Below is a small trained network, with its code and all its weights. Each question gives an input and a class and asks what happens when units are switched off, that is, made to give their printed mean instead of their output.

import numpy as np


def w(rows, s, z=0):
    codes = np.array(rows[::2]) - 128.0
    scale = np.full(codes.shape[1], s)
    scale[-1] = z or s
    return codes * scale


def norm(h):
    return h / np.sqrt((h * h).mean(-1, keepdims=True) + 1e-5)


def f(y):
    return y / 2 * (1 + np.tanh(0.7978845608 * (y + 0.044715 * y**3)))


def log_softmax(a):
    a = a - a.max(-1, keepdims=True)
    return a - np.log(np.exp(a).sum(-1, keepdims=True))


def net(x, mask):
    res = np.array(x, float).reshape(1, 3) / 4 @ E
    u = 0
    for l in range(4):
        y = f(norm(res) @ A[l][:, :-1].T + A[l][:, -1])
        res = res + np.where(mask[u : u + 8], y, B[l][:, -1]) @ B[l][:, :-1]
        u += 8
    return log_softmax(norm(res)[-1] @ U[:, :-1].T + U[:, -1])


A, B = {}, {}
E = w([
[134,155,101,233],'x0',
[38,171,125,122],'x1',
[194,254,137,102],'x2',
],0.0069)
A[0] = w([
[129,151,124,199,96],'L0N1',
[113,134,130,104,38],'L0N2',
[176,136,48,151,180],'L0N3',
[153,193,123,44,4],'L0N4',
[2,191,124,147,128],'L0N5',
[236,59,159,185,168],'L0N6',
[158,170,198,69,47],'L0N7',
[224,97,98,118,114],'L0N8',
],0.0083,0.0028)
B[0] = w([
[171,143,42,173,157],'L0N1',
[115,151,125,104,108],'L0N2',
[109,112,127,151,180],'L0N3',
[155,57,103,157,186],'L0N4',
[114,88,254,158,250],'L0N5',
[71,117,205,165,253],'L0N6',
[93,151,89,180,177],'L0N7',
[27,156,203,80,189],'L0N8',
],0.0074,0.0036)
A[1] = w([
[89,133,88,19,35],'L1N1',
[230,93,101,94,224],'L1N2',
[98,142,16,155,148],'L1N3',
[140,107,243,119,6],'L1N4',
[219,231,164,105,145],'L1N5',
[119,134,163,157,134],'L1N6',
[41,177,161,2,72],'L1N7',
[182,105,228,168,69],'L1N8',
],0.0074,0.0021)
B[1] = w([
[254,107,112,172,149],'L1N1',
[116,134,160,140,131],'L1N2',
[123,147,210,167,119],'L1N3',
[84,119,122,134,227],'L1N4',
[14,118,70,78,248],'L1N5',
[123,145,119,96,189],'L1N6',
[192,179,148,168,253],'L1N7',
[126,188,149,143,220],'L1N8',
],0.009,0.003)
A[2] = w([
[169,172,113,113,188],'L2N1',
[46,161,187,131,97],'L2N2',
[209,115,162,80,69],'L2N3',
[203,79,152,3,199],'L2N4',
[123,139,86,72,81],'L2N5',
[158,124,53,176,113],'L2N6',
[149,110,87,94,2],'L2N7',
[96,1,104,120,84],'L2N8',
],0.0094,0.004)
B[2] = w([
[28,76,156,187,151],'L2N1',
[221,37,156,94,255],'L2N2',
[125,187,114,158,138],'L2N3',
[58,169,139,254,191],'L2N4',
[96,134,131,112,120],'L2N5',
[54,128,174,132,122],'L2N6',
[110,102,153,135,103],'L2N7',
[108,123,70,88,183],'L2N8',
],0.0086,0.0052)
A[3] = w([
[250,76,87,104,139],'L3N1',
[107,201,185,84,197],'L3N2',
[93,142,21,92,73],'L3N3',
[133,95,52,124,200],'L3N4',
[106,110,88,123,122],'L3N5',
[119,118,89,43,139],'L3N6',
[146,145,115,190,5],'L3N7',
[77,100,167,160,152],'L3N8',
],0.011,0.0029)
B[3] = w([
[224,140,75,144,137],'L3N1',
[129,1,133,99,219],'L3N2',
[141,101,31,149,168],'L3N3',
[89,129,66,108,149],'L3N4',
[162,171,97,139,137],'L3N5',
[110,138,133,178,162],'L3N6',
[123,150,125,165,142],'L3N7',
[152,184,133,77,254],'L3N8',
],0.011,0.0048)
U = w([
[157,74,232,91,210],'0',
[71,102,25,102,165],'1',
[111,192,170,200,166],'2',
[254,145,139,105,127],'3',
[210,194,79,93,1],'4',
],0.014,0.0049)

Each question gives the input, the list of numbers given to net, and the class t.
The units are the neurons (one row each of A and B). Each row of codes is followed by its name. A weight is (code - 128) times the scale printed after its matrix; where a second scale follows, it is the last column's (A, B and U).
mask holds one flag per neuron, layer by layer. A switched-off neuron (its flag False) gives its mean, the last column of its row in B, instead of its output. The means were averaged over made-up inputs and are rounded, as every weight is.
A unit's drop is (log p(t) with every unit on - log p(t) with that unit switched off) / (log p(t) with every unit on - log p(t) with every unit switched off).
The circuit of an input: a set's keep is (log p(t) with only the set's units on - log p(t) with every unit switched off) / (log p(t) with every unit on - log p(t) with every unit switched off). Starting from the 12 units with the biggest drops (on a tie, the unit counted first), units are removed one at a time, each time the one whose removal leaves the highest keep (on an exact tie, the one counted first), for as long as the keep stays at least 0.8.
units of the circuit, in order: the units of the circuit, biggest drop first
most important unit: the unit with the biggest drop
k most important neurons: the k neurons with the biggest drops, biggest first
top k neurons in layer l: the k neurons of layer l with the biggest drops, biggest first
drop of u: that unit's drop, to one decimal
input [-7,2,7], class 1: most important unit	L1N5
input [5,-8,8], class 0: top 3 neurons in layer 0	(L0N6, L0N8, L0N3)
input [1,2,3], class 3: 4 most important neurons	(L0N4, L3N1, L2N2, L0N5)
input [-1,-2,-1], class 3: top 3 neurons in layer 2	(L2N2, L2N4, L2N1)
input [4,-4,8], class 1: 2 most important neurons	(L1N5, L0N5)
input [-7,4,-6], class 2: 4 most important neurons	(L2N4, L1N5, L1N7, L0N4)
input [3,3,6], class 1: 2 most important neurons	(L1N5, L0N6)
input [7,-8,8], class 0: 4 most important neurons	(L0N6, L0N8, L3N2, L2N4)
input [-1,2,-2], class 3: 3 most important neurons	(L2N2, L3N1, L0N6)
input [2,-1,1], class 3: 3 most important neurons	(L1N7, L3N1, L2N2)
input [2,1,-3], class 3: 3 most important neurons	(L3N1, L1N5, L2N4)
input [-6,-4,2], class 2: 2 most important neurons	(L0N5, L2N4)
input [5,5,4], class 0: 2 most important neurons	(L0N5, L2N4)
input [7,-4,8], class 1: most important unit	L1N5
input [-7,-6,5], class 2: 4 most important neurons	(L2N4, L0N5, L1N1, L0N4)
input [4,-5,2], class 0: top 2 neurons in layer 1	(L1N8, L1N1)
input [3,1,-2], class 3: top 3 neurons in layer 2	(L2N4, L2N1, L2N3)
input [-8,-5,-4], class 2: 2 most important neurons	(L2N4, L0N5)
input [6,7,-5], class 0: top 2 neurons in layer 1	(L1N7, L1N5)
input [1,6,-1], class 0: units of the circuit, in order	(L0N5)
input [-8,3,0], class 2: drop of L2N4	0.2
input [-8,-4,1], class 2: drop of L2N4	0.3
input [4,3,7], class 1: drop of L1N1	0.0
